Here is a tiny trained network, its code and every weight. The questions are about switching its units off for an input and a class, where a switched-off unit gives its printed mean instead of its output.

import numpy as np


def w(rows, s, z=0):
    codes = np.array(rows[::2]) - 128.0
    scale = np.full(codes.shape[1], s)
    scale[-1] = z or s
    return codes * scale


def f(y):
    return np.maximum(y, 0)


def log_softmax(a):
    a = a - a.max(-1, keepdims=True)
    return a - np.log(np.exp(a).sum(-1, keepdims=True))


def net(x, mask):
    res = np.array(x, float).reshape(1, 8) / 4 @ E
    y = f(res @ A[0][:, :-1].T + A[0][:, -1])
    res = res + np.where(mask, y, B[0][:, -1]) @ B[0][:, :-1]
    return log_softmax(res[-1] @ U[:, :-1].T + U[:, -1])


A, B = {}, {}
E = w([
[66,152,29,254,82,132,188,149],'x0',
[118,156,136,135,127,123,140,131],'x1',
[150,86,190,171,143,207,191,208],'x2',
[134,144,135,136,113,107,125,148],'x3',
[99,199,150,138,152,121,182,111],'x4',
[58,133,76,38,164,130,160,198],'x5',
[135,142,132,135,151,111,153,122],'x6',
[81,184,148,129,116,140,155,114],'x7',
],0.0097)
A[0] = w([
[109,107,26,167,105,150,234,93,124],'neuron 0',
[162,181,251,44,188,135,92,115,53],'neuron 1',
[146,18,191,40,117,116,118,115,34],'neuron 2',
[149,1,98,128,159,149,66,139,237],'neuron 3',
[80,142,65,66,164,122,159,200,123],'neuron 4',
[136,117,153,160,113,182,84,69,137],'neuron 5',
[176,133,184,216,139,78,136,70,89],'neuron 6',
[151,113,193,163,148,178,202,136,133],'neuron 7',
[181,130,142,172,34,173,146,60,95],'neuron 8',
[124,163,98,198,102,93,120,188,114],'neuron 9',
[186,118,123,139,74,145,152,82,51],'neuron 10',
[112,103,219,138,122,207,168,231,160],'neuron 11',
[144,53,90,68,68,80,178,159,216],'neuron 12',
[186,152,107,175,190,33,112,82,252],'neuron 13',
[111,201,73,62,130,48,84,69,148],'neuron 14',
],0.0082,0.0021)
B[0] = w([
[20,149,164,197,120,58,82,115,203],'neuron 0',
[7,59,203,221,179,111,113,99,246],'neuron 1',
[62,17,103,168,114,130,85,167,227],'neuron 2',
[157,148,142,140,50,171,169,154,221],'neuron 3',
[64,205,120,116,173,253,114,203,194],'neuron 4',
[134,253,107,72,162,188,56,139,173],'neuron 5',
[142,186,109,37,241,227,80,154,187],'neuron 6',
[117,181,44,132,39,103,168,61,197],'neuron 7',
[164,143,138,119,248,188,78,168,182],'neuron 8',
[106,78,168,154,112,49,108,156,174],'neuron 9',
[99,185,51,177,159,241,138,140,156],'neuron 10',
[180,97,59,124,49,138,234,94,234],'neuron 11',
[94,189,214,139,118,219,143,173,178],'neuron 12',
[152,153,182,101,53,112,176,164,190],'neuron 13',
[216,46,70,76,25,139,161,102,220],'neuron 14',
],0.0059,0.011)
U = w([
[102,238,135,14,252,207,68,253,76],'0',
[117,143,182,102,96,120,113,136,252],'1',
[35,20,166,253,182,5,49,119,60],'2',
[192,91,70,69,45,100,218,37,71],'3',
],0.0054,0.004)

Each question gives the input, the list of numbers given to net, and the class t.
The units are the neurons (one row each of A and B). Each row of codes is followed by its name. A weight is (code - 128) times the scale printed after its matrix; where a second scale follows, it is the last column's (A, B and U).
mask holds one flag per neuron, in row order. A switched-off neuron (its flag False) gives its mean, the last column of its row in B, instead of its output. The means were averaged over made-up inputs and are rounded, as every weight is.
A unit's drop is (log p(t) with every unit on - log p(t) with that unit switched off) / (log p(t) with every unit on - log p(t) with every unit switched off).
The circuit of an input: a set's keep is (log p(t) with only the set's units on - log p(t) with every unit switched off) / (log p(t) with every unit on - log p(t) with every unit switched off). Starting from the 12 units with the biggest drops (on a tie, the unit counted first), units are removed one at a time, each time the one whose removal leaves the highest keep (on an exact tie, the one counted first), for as long as the keep stays at least 0.8.
circuit, biggest first: the units of the circuit, biggest drop first
unit that matters most: the unit with the biggest drop
top k neurons: the k neurons with the biggest drops, biggest first
drop when u is switched off: that unit's drop, to one decimal
input [8,-3,7,8,-1,1,5,7], class 2: top 3 neurons	neuron 0; neuron 9; neuron 14
input [-6,6,6,1,5,-8,-6,5], class 0: circuit, biggest first	neuron 6
input [5,1,4,8,-3,-5,1,-6], class 0: circuit, biggest first	neuron 6; neuron 8
input [3,-3,-7,-2,3,-7,0,-8], class 0: top 3 neurons	neuron 6; neuron 8; neuron 11
input [-7,-6,8,-5,2,0,1,6], class 3: top 3 neurons	neuron 11; neuron 7; neuron 0
input [7,5,2,-4,0,2,0,6], class 2: top 2 neurons	neuron 0; neuron 9
input [7,6,2,8,-4,-7,0,-6], class 0: circuit, biggest first	neuron 6; neuron 8
input [-8,1,-8,1,0,-5,1,2], class 2: top 4 neurons	neuron 1; neuron 2; neuron 11; neuron 3
input [-6,-7,-3,-6,5,5,-1,5], class 2: top 2 neurons	neuron 1; neuron 6
input [-3,1,-8,-6,0,7,6,4], class 3: top 3 neurons	neuron 14; neuron 6; neuron 8
input [-5,4,-2,4,-2,3,3,2], class 2: circuit, biggest first	neuron 1; neuron 6
input [6,-8,5,-5,-8,-5,0,-8], class 1: top 2 neurons	neuron 3; neuron 4
input [2,-8,4,-4,1,2,-4,5], class 3: circuit, biggest first	neuron 11; neuron 1
input [0,8,4,-1,-1,-6,-8,3], class 0: circuit, biggest first	neuron 8; neuron 6
input [6,-5,3,-4,5,1,4,8], class 2: circuit, biggest first	neuron 0
input [5,-3,7,6,5,2,5,-6], class 3: top 2 neurons	neuron 11; neuron 1
input [4,6,7,5,4,3,8,3], class 3: top 2 neurons	neuron 11; neuron 7
input [6,-5,8,5,-2,3,0,5], class 3: top 3 neurons	neuron 11; neuron 1; neuron 7
input [-1,4,2,5,1,-5,-4,3], class 0: drop when neuron 6 is switched off	0.2
input [-3,7,-8,-3,-2,4,-3,8], class 3: unit that matters most	neuron 14
input [-8,-2,-4,3,-4,2,6,-5], class 2: drop when neuron 1 is switched off	0.6
input [-6,-5,1,-6,5,1,4,4], class 2: drop when neuron 1 is switched off	0.4
